Below are the code and all the weights of a small trained network. Each question names an input and a class and asks about switching units off, where a switched-off unit gives its printed mean instead of its output.

import numpy as np


def w(rows, s, z=0):
    codes = np.array(rows[::2]) - 128.0
    scale = np.full(codes.shape[1], s)
    scale[-1] = z or s
    return codes * scale


def f(y):
    return np.maximum(y, 0)


def log_softmax(a):
    a = a - a.max(-1, keepdims=True)
    return a - np.log(np.exp(a).sum(-1, keepdims=True))


def net(x, mask):
    res = np.array(x, float).reshape(1, 6) / 4 @ E
    y = f(res @ A[0][:, :-1].T + A[0][:, -1])
    res = res + np.where(mask, y, B[0][:, -1]) @ B[0][:, :-1]
    return log_softmax(res[-1] @ U[:, :-1].T + U[:, -1])


A, B = {}, {}
E = w([
[162,225,200,154,137,37],'x0',
[61,116,54,184,142,44],'x1',
[164,130,79,9,128,81],'x2',
[127,127,128,127,124,127],'x3',
[206,32,147,162,194,92],'x4',
[187,114,90,175,2,117],'x5',
],0.0073)
A[0] = w([
[64,176,96,111,81,162,43],'n0',
[167,70,145,148,158,103,18],'n1',
[148,121,161,111,121,179,81],'n2',
[166,128,129,223,45,145,103],'n3',
[175,81,122,161,127,98,156],'n4',
[168,137,169,112,126,175,48],'n5',
[177,117,102,84,47,86,109],'n6',
[172,139,171,112,129,179,64],'n7',
[128,126,146,210,85,162,100],'n8',
[167,143,185,116,127,177,88],'n9',
[176,176,155,149,88,75,104],'n10',
[98,130,175,207,136,179,72],'n11',
[159,141,160,127,132,168,70],'n12',
[163,127,166,104,124,194,62],'n13',
[175,133,85,44,128,95,45],'n14',
[178,87,140,148,139,94,69],'n15',
[98,85,97,105,150,183,57],'n16',
[117,60,64,118,93,196,43],'n17',
[76,200,133,122,86,144,40],'n18',
[67,168,193,85,255,112,126],'n19',
[153,132,175,103,143,178,84],'n20',
[176,67,125,156,162,107,51],'n21',
[159,71,114,133,151,124,102],'n22',
[148,81,141,146,174,104,91],'n23',
[160,73,139,138,146,110,150],'n24',
[74,170,101,103,86,146,73],'n25',
[131,87,79,91,124,177,89],'n26',
[119,134,113,40,165,104,88],'n27',
[55,110,72,171,169,71,89],'n28',
[167,138,145,109,127,175,78],'n29',
[78,164,103,124,76,127,114],'n30',
[170,180,156,110,118,70,122],'n31',
[64,184,114,109,88,151,16],'n32',
[168,188,168,147,110,69,45],'n33',
[159,196,186,137,142,73,4],'n34',
[169,77,133,153,162,110,31],'n35',
[80,112,57,182,135,78,49],'n36',
[80,137,58,173,148,79,71],'n37',
[107,69,82,120,109,193,36],'n38',
[49,127,204,181,189,177,104],'n39',
],0.009,0.0048)
B[0] = w([
[153,192,188,114,171,167,177],'n0',
[155,200,186,120,189,167,161],'n1',
[112,116,160,101,101,94,162],'n2',
[138,83,11,69,151,150,209],'n3',
[141,159,140,114,118,182,193],'n4',
[114,119,176,73,95,87,157],'n5',
[137,103,44,117,157,146,195],'n6',
[115,116,171,78,84,77,165],'n7',
[147,115,56,73,198,75,186],'n8',
[120,115,151,92,97,84,175],'n9',
[60,79,144,181,122,151,189],'n10',
[143,142,84,94,214,49,185],'n11',
[124,126,155,94,114,93,151],'n12',
[115,117,160,97,100,89,171],'n13',
[131,132,89,109,226,38,177],'n14',
[132,179,156,119,157,195,165],'n15',
[52,87,168,209,125,120,175],'n16',
[48,102,178,194,170,102,195],'n17',
[143,170,157,134,182,168,172],'n18',
[86,51,57,160,47,228,254],'n19',
[116,114,152,82,82,98,173],'n20',
[140,182,162,115,158,161,175],'n21',
[133,183,157,137,159,164,174],'n22',
[154,175,167,108,136,179,176],'n23',
[145,173,147,122,135,184,189],'n24',
[146,167,158,120,154,159,173],'n25',
[88,101,139,195,140,114,183],'n26',
[161,123,50,117,201,94,184],'n27',
[142,119,192,46,50,87,194],'n28',
[112,113,161,87,102,82,158],'n29',
[151,162,144,112,140,170,180],'n30',
[78,90,118,190,152,129,192],'n31',
[168,199,196,110,206,192,166],'n32',
[45,97,154,189,145,131,178],'n33',
[34,92,173,212,171,110,174],'n34',
[142,175,161,115,164,152,161],'n35',
[128,125,214,56,66,74,178],'n36',
[133,128,195,68,65,99,179],'n37',
[37,105,190,208,185,85,181],'n38',
[172,107,2,76,187,73,215],'n39',
],0.0075,0.0072)
U = w([
[40,92,187,247,153,113,70],'0',
[178,237,195,103,173,231,81],'1',
[134,110,201,32,26,48,88],'2',
[138,89,33,116,106,189,214],'3',
[166,133,27,91,217,48,69],'4',
[141,122,121,135,101,157,245],'5',
[176,119,105,181,2,216,78],'6',
],0.0094,0.012)

Each question gives the input, the list of numbers given to net, and the class t.
The units are the neurons (one row each of A and B). Each row of codes is followed by its name. A weight is (code - 128) times the scale printed after its matrix; where a second scale follows, it is the last column's (A, B and U).
mask holds one flag per neuron, in row order. A switched-off neuron (its flag False) gives its mean, the last column of its row in B, instead of its output. The means were averaged over made-up inputs and are rounded, as every weight is.
A unit's drop is (log p(t) with every unit on - log p(t) with that unit switched off) / (log p(t) with every unit on - log p(t) with every unit switched off).
The circuit of an input: a set's keep is (log p(t) with only the set's units on - log p(t) with every unit switched off) / (log p(t) with every unit on - log p(t) with every unit switched off). Starting from the 12 units with the biggest drops (on a tie, the unit counted first), units are removed one at a time, each time the one whose removal leaves the highest keep (on an exact tie, the one counted first), for as long as the keep stays at least 0.8.
units of the circuit, in order: the units of the circuit, biggest drop first
most important unit: the unit with the biggest drop
k most important neurons: the k neurons with the biggest drops, biggest first
drop of u: that unit's drop, to one decimal
input [7,1,-8,1,7,0], class 4: 3 most important neurons -> (n39, n11, n8)
input [-1,8,4,1,7,7], class 2: units of the circuit, in order -> (n36)
input [7,-7,4,2,-2,-1], class 0: 3 most important neurons -> (n34, n31, n33)
input [4,-3,-4,-6,4,-6], class 3: units of the circuit, in order -> (n19, n39)
input [-1,-2,-2,6,5,-7], class 3: units of the circuit, in order -> (n19, n39)
input [5,7,-3,1,-4,-5], class 2: units of the circuit, in order -> (n28, n37)
input [7,-4,7,2,0,-3], class 0: units of the circuit, in order -> (n34, n31)
input [2,-4,-2,-4,5,5], class 1: units of the circuit, in order -> (n19, n15)
input [0,1,-7,-3,5,5], class 4: units of the circuit, in order -> (n8, n3)
input [-4,6,2,-2,3,3], class 2: units of the circuit, in order -> (n36, n28)
input [-7,2,-6,-4,-8,4], class 1: units of the circuit, in order -> (n0, n32)
input [5,-4,-2,-5,2,2], class 0: units of the circuit, in order -> (n34, n33)
input [1,4,-2,-2,-3,4], class 2: 4 most important neurons -> (n19, n36, n37, n39)
input [-1,3,-7,4,6,2], class 4: units of the circuit, in order -> (n8, n11)
input [-8,4,0,5,7,6], class 0: 2 most important neurons -> (n17, n38)
input [-1,-6,-3,-8,4,-8], class 3: units of the circuit, in order -> (n19)
input [3,-7,-8,3,-7,7], class 4: units of the circuit, in order -> (n8, n11)
input [-1,8,6,-5,7,-5], class 2: 3 most important neurons -> (n28, n36, n37)
input [8,-7,-8,-5,-7,-7], class 0: 3 most important neurons -> (n34, n19, n33)
input [4,-1,2,6,-4,7], class 3: 2 most important neurons -> (n3, n6)
input [2,8,4,8,6,-4], class 2: most important unit -> n28
input [-8,-8,-6,4,-2,7], class 0: 2 most important neurons -> (n17, n38)
input [5,-4,-7,1,4,8], class 3: 2 most important neurons -> (n3, n10)
input [6,4,-7,7,4,-1], class 4: 3 most important neurons -> (n39, n11, n8)
input [3,1,-8,-6,-7,7], class 4: drop of n3 -> 0.5
input [0,-2,-3,-4,-1,5], class 3: drop of n3 -> 0.3
